Here is a tiny trained network, its code and every weight. The questions are about switching its units off for an input and a class, where a switched-off unit gives its printed mean instead of its output.

import numpy as np


def w(rows, s, z=0):
    codes = np.array(rows[::2]) - 128.0
    scale = np.full(codes.shape[1], s)
    scale[-1] = z or s
    return codes * scale


def f(y):
    return np.maximum(y, 0)


def log_softmax(a):
    a = a - a.max(-1, keepdims=True)
    return a - np.log(np.exp(a).sum(-1, keepdims=True))


def net(x, mask):
    res = np.array(x, float).reshape(1, 7) / 4 @ E
    y = f(res @ A[0][:, :-1].T + A[0][:, -1])
    res = res + np.where(mask, y, B[0][:, -1]) @ B[0][:, :-1]
    return log_softmax(res[-1] @ U[:, :-1].T + U[:, -1])


A, B = {}, {}
E = w([
[193,208,176,129,197,56,206,230],'x0',
[213,30,254,145,123,222,190,104],'x1',
[157,86,50,195,127,212,109,251],'x2',
[53,40,143,110,13,51,211,215],'x3',
[204,163,65,219,41,95,194,52],'x4',
[124,131,129,127,128,130,132,126],'x5',
[126,131,130,130,126,129,127,129],'x6',
],0.0067)
A[0] = w([
[81,108,170,75,183,162,108,159,52],'N1',
[125,176,169,57,151,74,138,40,160],'N2',
[78,227,40,117,151,90,62,139,120],'N3',
[64,41,133,122,7,68,195,222,61],'N4',
[175,184,113,160,203,171,80,69,22],'N5',
[93,111,172,72,162,160,103,166,44],'N6',
[198,180,174,142,173,68,222,228,138],'N7',
[175,147,98,181,82,116,182,74,89],'N8',
[84,137,212,58,107,76,187,50,162],'N9',
[208,121,196,154,191,214,117,80,81],'N10',
[85,123,166,70,199,142,67,167,53],'N11',
[112,67,196,130,64,132,190,164,98],'N12',
[141,100,77,173,151,193,124,215,24],'N13',
[173,135,106,195,83,123,177,75,99],'N14',
[50,196,1,124,125,39,78,164,51],'N15',
[82,107,172,69,183,151,100,158,44],'N16',
[85,112,184,65,180,149,97,157,53],'N17',
[147,99,63,176,124,179,119,196,112],'N18',
[72,36,75,127,66,206,61,26,147],'N19',
[180,181,93,162,191,202,61,131,6],'N20',
[141,98,85,167,111,168,134,222,58],'N21',
[176,44,211,130,98,182,181,141,113],'N22',
[78,79,159,94,160,152,72,144,117],'N23',
[179,159,102,208,79,117,175,71,65],'N24',
[181,198,160,133,210,93,162,174,76],'N25',
],0.0072,0.0014)
B[0] = w([
[188,146,57,164,74,83,155,198,182],'N1',
[136,29,164,202,211,60,51,82,214],'N2',
[189,73,217,54,145,227,201,135,230],'N3',
[14,225,37,64,215,106,171,7,254],'N4',
[68,213,22,71,154,71,159,85,214],'N5',
[189,137,60,150,76,80,153,184,176],'N6',
[42,212,218,201,23,189,61,134,218],'N7',
[209,133,63,152,72,66,137,208,193],'N8',
[147,30,192,201,194,53,51,90,219],'N9',
[122,139,132,12,203,221,234,67,230],'N10',
[182,162,40,142,90,89,153,188,193],'N11',
[90,184,80,41,196,173,215,64,195],'N12',
[143,30,194,205,205,43,46,83,183],'N13',
[201,125,55,151,61,74,144,214,193],'N14',
[214,47,218,35,144,254,209,159,253],'N15',
[191,147,55,159,72,75,136,194,184],'N16',
[199,139,53,172,91,79,133,198,187],'N17',
[123,41,172,169,192,67,76,92,184],'N18',
[46,228,206,193,21,195,53,164,250],'N19',
[28,149,81,110,204,76,138,31,204],'N20',
[122,53,157,198,211,39,50,99,182],'N21',
[174,49,201,66,127,218,184,158,212],'N22',
[177,166,75,159,74,109,133,181,183],'N23',
[209,126,45,140,77,68,144,211,199],'N24',
[53,204,168,168,59,190,78,116,200],'N25',
],0.0062,0.0087)
U = w([
[246,136,10,160,50,38,169,232,61],'0',
[50,200,55,40,214,97,186,50,217],'1',
[198,60,207,43,154,231,213,159,187],'2',
[146,18,202,229,219,9,20,92,4],'3',
[36,237,213,212,1,200,43,162,61],'4',
],0.0081,0.0016)

Each question gives the input, the list of numbers given to net, and the class t.
The units are the neurons (one row each of A and B). Each row of codes is followed by its name. A weight is (code - 128) times the scale printed after its matrix; where a second scale follows, it is the last column's (A, B and U).
mask holds one flag per neuron, in row order. A switched-off neuron (its flag False) gives its mean, the last column of its row in B, instead of its output. The means were averaged over made-up inputs and are rounded, as every weight is.
A unit's drop is (log p(t) with every unit on - log p(t) with that unit switched off) / (log p(t) with every unit on - log p(t) with every unit switched off).
The circuit of an input: a set's keep is (log p(t) with only the set's units on - log p(t) with every unit switched off) / (log p(t) with every unit on - log p(t) with every unit switched off). Starting from the 12 units with the biggest drops (on a tie, the unit counted first), units are removed one at a time, each time the one whose removal leaves the highest keep (on an exact tie, the one counted first), for as long as the keep stays at least 0.8.
units of the circuit, in order: the units of the circuit, biggest drop first
unit that matters most: the unit with the biggest drop
top k neurons: the k neurons with the biggest drops, biggest first
drop of u: that unit's drop, to one decimal
input [-6,2,-1,-5,4,2,-1], class 4: unit that matters most => N19
input [4,-4,-4,-7,7,4,6], class 0: top 2 neurons => [N24, N4]
input [-5,-7,-7,-5,1,1,7], class 2: units of the circuit, in order => [N3, N15]
input [-8,-8,-3,-3,4,6,-8], class 2: top 2 neurons => [N15, N3]
input [1,-2,3,-2,-1,0,2], class 3: top 3 neurons => [N4, N10, N12]
input [8,-1,-3,-7,0,8,3], class 4: top 3 neurons => [N7, N25, N4]
input [7,-6,-2,-4,6,-4,-6], class 4: top 2 neurons => [N7, N25]
input [0,-8,-4,-7,-3,-8,8], class 2: top 2 neurons => [N3, N15]
input [4,2,-4,-3,-2,4,8], class 3: top 2 neurons => [N19, N2]
input [5,4,-7,-5,3,5,1], class 3: top 3 neurons => [N2, N9, N4]
input [-8,2,6,1,-7,-1,6], class 4: top 2 neurons => [N19, N24]
input [-8,5,8,6,-1,2,3], class 3: top 4 neurons => [N21, N13, N18, N7]
input [6,-3,7,-7,-2,0,-1], class 1: top 2 neurons => [N5, N20]
input [8,-8,2,6,3,-6,3], class 2: top neuron => [N15]
input [1,-5,-6,2,1,2,-6], class 3: top 3 neurons => [N2, N9, N10]
input [-8,6,-5,1,5,8,2], class 4: top 3 neurons => [N19, N15, N3]
input [2,-6,2,8,3,-7,-8], class 1: drop of N4 => 1.3
input [1,-7,4,4,-6,4,-8], class 2: drop of N24 => 0.3
input [-7,3,-8,0,6,4,7], class 3: drop of N9 => 1.4
input [3,5,-6,4,-6,-2,5], class 0: drop of N1 => 0.2
input [-7,1,4,-7,2,-7,5], class 1: units of the circuit, in order => [N5]
